Below are the code and all the weights of a small trained network. Each question names an input and a class and asks about switching units off, where a switched-off unit gives its printed mean instead of its output.

import numpy as np


def w(rows, s, z=0):
    codes = np.array(rows[::2]) - 128.0
    scale = np.full(codes.shape[1], s)
    scale[-1] = z or s
    return codes * scale


def f(y):
    return y / 2 * (1 + np.tanh(0.7978845608 * (y + 0.044715 * y**3)))


def log_softmax(a):
    a = a - a.max(-1, keepdims=True)
    return a - np.log(np.exp(a).sum(-1, keepdims=True))


def net(x, mask):
    res = np.array(x, float).reshape(1, 6) / 4 @ E
    y = f(res @ A[0][:, :-1].T + A[0][:, -1])
    res = res + np.where(mask, y, B[0][:, -1]) @ B[0][:, :-1]
    return log_softmax(res[-1] @ U[:, :-1].T + U[:, -1])


A, B = {}, {}
E = w([
[210,119,32,218,151,169],'x0',
[124,137,60,74,247,186],'x1',
[100,181,118,128,49,234],'x2',
[128,131,127,127,128,130],'x3',
[131,129,126,128,129,128],'x4',
[172,254,220,202,203,154],'x5',
],0.0075)
A[0] = w([
[172,208,140,199,158,141,146],'N1',
[194,92,15,178,103,137,66],'N2',
[124,53,65,122,51,105,54],'N3',
[113,197,189,203,160,125,1],'N4',
[57,159,99,169,93,209,40],'N5',
[120,68,56,98,121,125,69],'N6',
[153,125,91,255,157,151,72],'N7',
[163,64,131,171,214,35,50],'N8',
[128,132,155,214,16,46,68],'N9',
[118,102,148,174,102,254,153],'N10',
[90,172,106,46,108,67,48],'N11',
],0.0094,0.0058)
B[0] = w([
[97,47,74,183,126,185,254],'N1',
[21,245,237,74,72,145,221],'N2',
[156,50,184,246,175,227,215],'N3',
[97,9,145,215,74,213,193],'N4',
[255,10,117,121,37,185,155],'N5',
[116,133,132,228,201,204,193],'N6',
[48,213,240,72,166,90,214],'N7',
[249,86,126,57,44,41,215],'N8',
[136,211,27,34,255,207,238],'N9',
[175,85,103,42,78,29,191],'N10',
[107,186,218,204,103,153,154],'N11',
],0.0075,0.0067)
U = w([
[125,136,117,140,147,127,247],'0',
[130,82,143,236,173,171,43],'1',
[123,143,102,121,136,124,224],'2',
[62,172,247,93,119,127,59],'3',
[161,171,30,64,240,184,84],'4',
[231,84,119,100,59,95,52],'5',
],0.011,0.012)

Each question gives the input, the list of numbers given to net, and the class t.
The units are the neurons (one row each of A and B). Each row of codes is followed by its name. A weight is (code - 128) times the scale printed after its matrix; where a second scale follows, it is the last column's (A, B and U).
mask holds one flag per neuron, in row order. A switched-off neuron (its flag False) gives its mean, the last column of its row in B, instead of its output. The means were averaged over made-up inputs and are rounded, as every weight is.
A unit's drop is (log p(t) with every unit on - log p(t) with that unit switched off) / (log p(t) with every unit on - log p(t) with every unit switched off).
The circuit of an input: a set's keep is (log p(t) with only the set's units on - log p(t) with every unit switched off) / (log p(t) with every unit on - log p(t) with every unit switched off). Starting from all 11 units, units are removed one at a time, each time the one whose removal leaves the highest keep (on an exact tie, the one counted first), for as long as the keep stays at least 0.8.
units of the circuit, in order: the units of the circuit, biggest drop first
unit that matters most: the unit with the biggest drop
top k neurons: the k neurons with the biggest drops, biggest first
input [-4,3,1,6,-6,7], class 1: units of the circuit, in order -> [N4; N1]
input [-3,-8,5,-2,8,5], class 0: unit that matters most -> N4
input [5,5,-8,4,6,1], class 5: top 2 neurons -> [N8; N9]
input [5,6,-7,8,-4,-3], class 2: top 2 neurons -> [N9; N2]
input [6,3,-5,-3,3,0], class 3: units of the circuit, in order -> [N2; N7]
input [0,5,8,4,7,5], class 5: top 3 neurons -> [N10; N5; N9]
input [3,-7,-8,7,6,1], class 5: top 3 neurons -> [N8; N6; N2]
input [-3,7,-3,5,-4,7], class 1: units of the circuit, in order -> [N4; N1]
input [0,-4,8,1,-3,7], class 5: units of the circuit, in order -> [N10; N5]
input [6,-4,3,-6,-4,-7], class 1: top 3 neurons -> [N3; N6; N8]
input [4,4,-1,3,-5,6], class 1: top 2 neurons -> [N1; N9]
input [0,-1,3,1,-1,0], class 5: units of the circuit, in order -> [N9; N7; N6]
input [-2,-3,6,-1,1,-4], class 5: units of the circuit, in order -> [N5; N10]
input [-7,-2,-8,-1,5,-4], class 5: units of the circuit, in order -> [N8]
input [-6,-6,-8,4,3,-3], class 5: top 2 neurons -> [N8; N2]
input [-4,1,-7,0,0,1], class 5: units of the circuit, in order -> [N8; N9]
input [8,8,-8,6,-1,6], class 3: units of the circuit, in order -> [N7; N2]
input [6,6,2,-2,-8,-5], class 0: top 3 neurons -> [N9; N2; N6]
input [8,-3,-6,7,-7,-5], class 3: top 3 neurons -> [N2; N7; N1]
input [-3,0,4,8,-7,8], class 1: unit that matters most -> N4
input [-8,-8,7,-6,-8,-6], class 0: units of the circuit, in order -> [N9; N3]
input [5,6,5,2,-3,6], class 1: top 3 neurons -> [N1; N9; N4]
input [6,-1,2,-5,-3,-7], class 1: top 2 neurons -> [N3; N6]
input [-7,-8,-2,-2,6,2], class 4: top 3 neurons -> [N9; N2; N7]
